A =
[[6564 5619 5543 6767 5647 5487 6717 5585 5536 6671 6650 6569 5684 6661
  6713 6618]
 [5850 6706 6576 5902 6736 6542 5945 6647 6596 5843 5929 5886 6793 5930
  5822 5919]
 [5784 6872 6730 5824 6904 6697 5878 6807 6754 5764 5867 5825 6965 5866
  5737 5858]
 [6548 4657 4687 6650 4672 4654 6600 4684 4662 6690 6578 6543 4674 6586
  6692 6546]
 [6292 6005 5910 6458 6031 5862 6431 5959 5912 6355 6375 6303 6072 6383
  6388 6351]
 [7889 3202 3268 8358 3218 3180 8121 3236 3204 8222 7966 7827 3203 7997
  8383 7893]
 [6207 6192 6084 6367 6219 6038 6348 6139 6091 6253 6292 6221 6264 6299
  6286 6271]
 [6665 5384 5324 6883 5410 5267 6819 5358 5312 6792 6749 6665 5441 6761
  6841 6713]]
Read off the third largest entry.
8222
The 2nd smallest entry is 3202
The entry just left of 6569 is 6650
The entry just left of 6355 -> 5912
The entry just left of 5543 -> 5619
The maximum: 8383
Read off the first entry in reading order.
6564
Read off the entry just left of the largest entry.
7997
The entry just right of 4687 is 6650
Read off the minimum.
3180
Read off the entry just right of 3236.
3204
Read off the entry just left of 6690.
4662
The entry just left of 6807: 5878
Read off the entry just left of 6219.
6367
Read off the entry just right of 6692.
6546
Read off the entry just right of the smallest entry.
8121
The entry just right of the largest entry: 7893
The entry just left of 5536 -> 5585

grid =
[[-19  -8  -8  -8  -8  -8  -8  -9  -8]
 [-21  -8  -8  -8  -7  -8  -8  -8  -9]
 [  3 -13 -16 -14  -8 -17 -16 -12 -17]
 [-18 -12 -22 -15   3 -22 -19  -3 -21]
 [ 28 -16 -14 -15 -14 -16 -16 -21 -18]
 [-20  -9 -11 -10  -8 -10 -10  -7 -10]
 [-29  -8 -12  -9  -3 -11 -10  -4 -11]
 [-17 -12 -20 -14  -2 -19 -17  -4 -18]
 [-23 -12 -28 -17  13 -28 -23   2 -27]
 [ -9 -15 -19 -16 -13 -18 -16  -7 -14]
 [-19 -17 -23 -19 -17 -21 -18  -2 -13]
 [-10 -10  -8  -9 -11  -8  -8 -12  -9]
 [-19  -9 -10  -9  -9  -9  -9  -8  -9]
 [-11 -10  -9 -10 -11 -10 -10 -11 -10]]
The top-left entry is -19
What is the bottom-right entry?
Answer: -10
What is the bottom entry of the column that holds the largest entry?
Answer: -11
What is the entry in the top-right corner?
Answer: -8
The largest entry in the last row is -9
The last entry of the largest entry's row -> -18
The entry just right of -29 is -8
The 4th-last entry, reading row by row: -10
The smallest entry in the first column is -29
The third entry, reading row by row -> -8
What is the third entry on the diagonal from the top-right corner?
Answer: -16
What is the entry directly above the largest entry?
Answer: -18
The fourth entry, reading row by row is -8
The first entry in the row that holds the largest entry -> 28
The second entry on the main diagonal -> -8
The second-last entry, reading row by row is -11
The third-last entry, reading row by row -> -10
The entry just right of the largest entry -> -16
The 5th entry, reading row by row is -8
What is the smallest entry in the last column?
Answer: -27
The second largest entry: 13
The entry directly above the smallest entry is -20

[[-14   4  10   6  -4  10]
 [-41 -16 -28 -19 -29 -19]
 [-41   8   9   8   4  11]
 [-14   3  -2   1  11  -2]
 [-23  -2 -25 -10  33 -25]
 [-30   8  12   9   2  13]
 [-18   1  -8  -2  14  -7]]
What is the entry in the top-right corner?
A: 10
What is the entry just right of -18?
A: 1
What is the entry directly above the largest entry?
A: 11
The smallest entry in the last row -> -18
The last entry of the largest entry's row: -25
What is the third entry on the main diagonal?
A: 9
The first entry in reading order is -14
What is the bottom-right entry?
A: -7
The third entry in reading order is 10
What is the second entry on the main diagonal?
A: -16
The entry directly above -30 -> -23
What is the second largest entry?
A: 14
The fourth entry in reading order is 6
What is the entry directly above 2?
A: 33
What is the top entry of the column that holds the largest entry?
A: -4
The entry just right of 2 is 13
What is the entry just left of -10?
A: -25
What is the entry just left of the largest entry?
A: -10
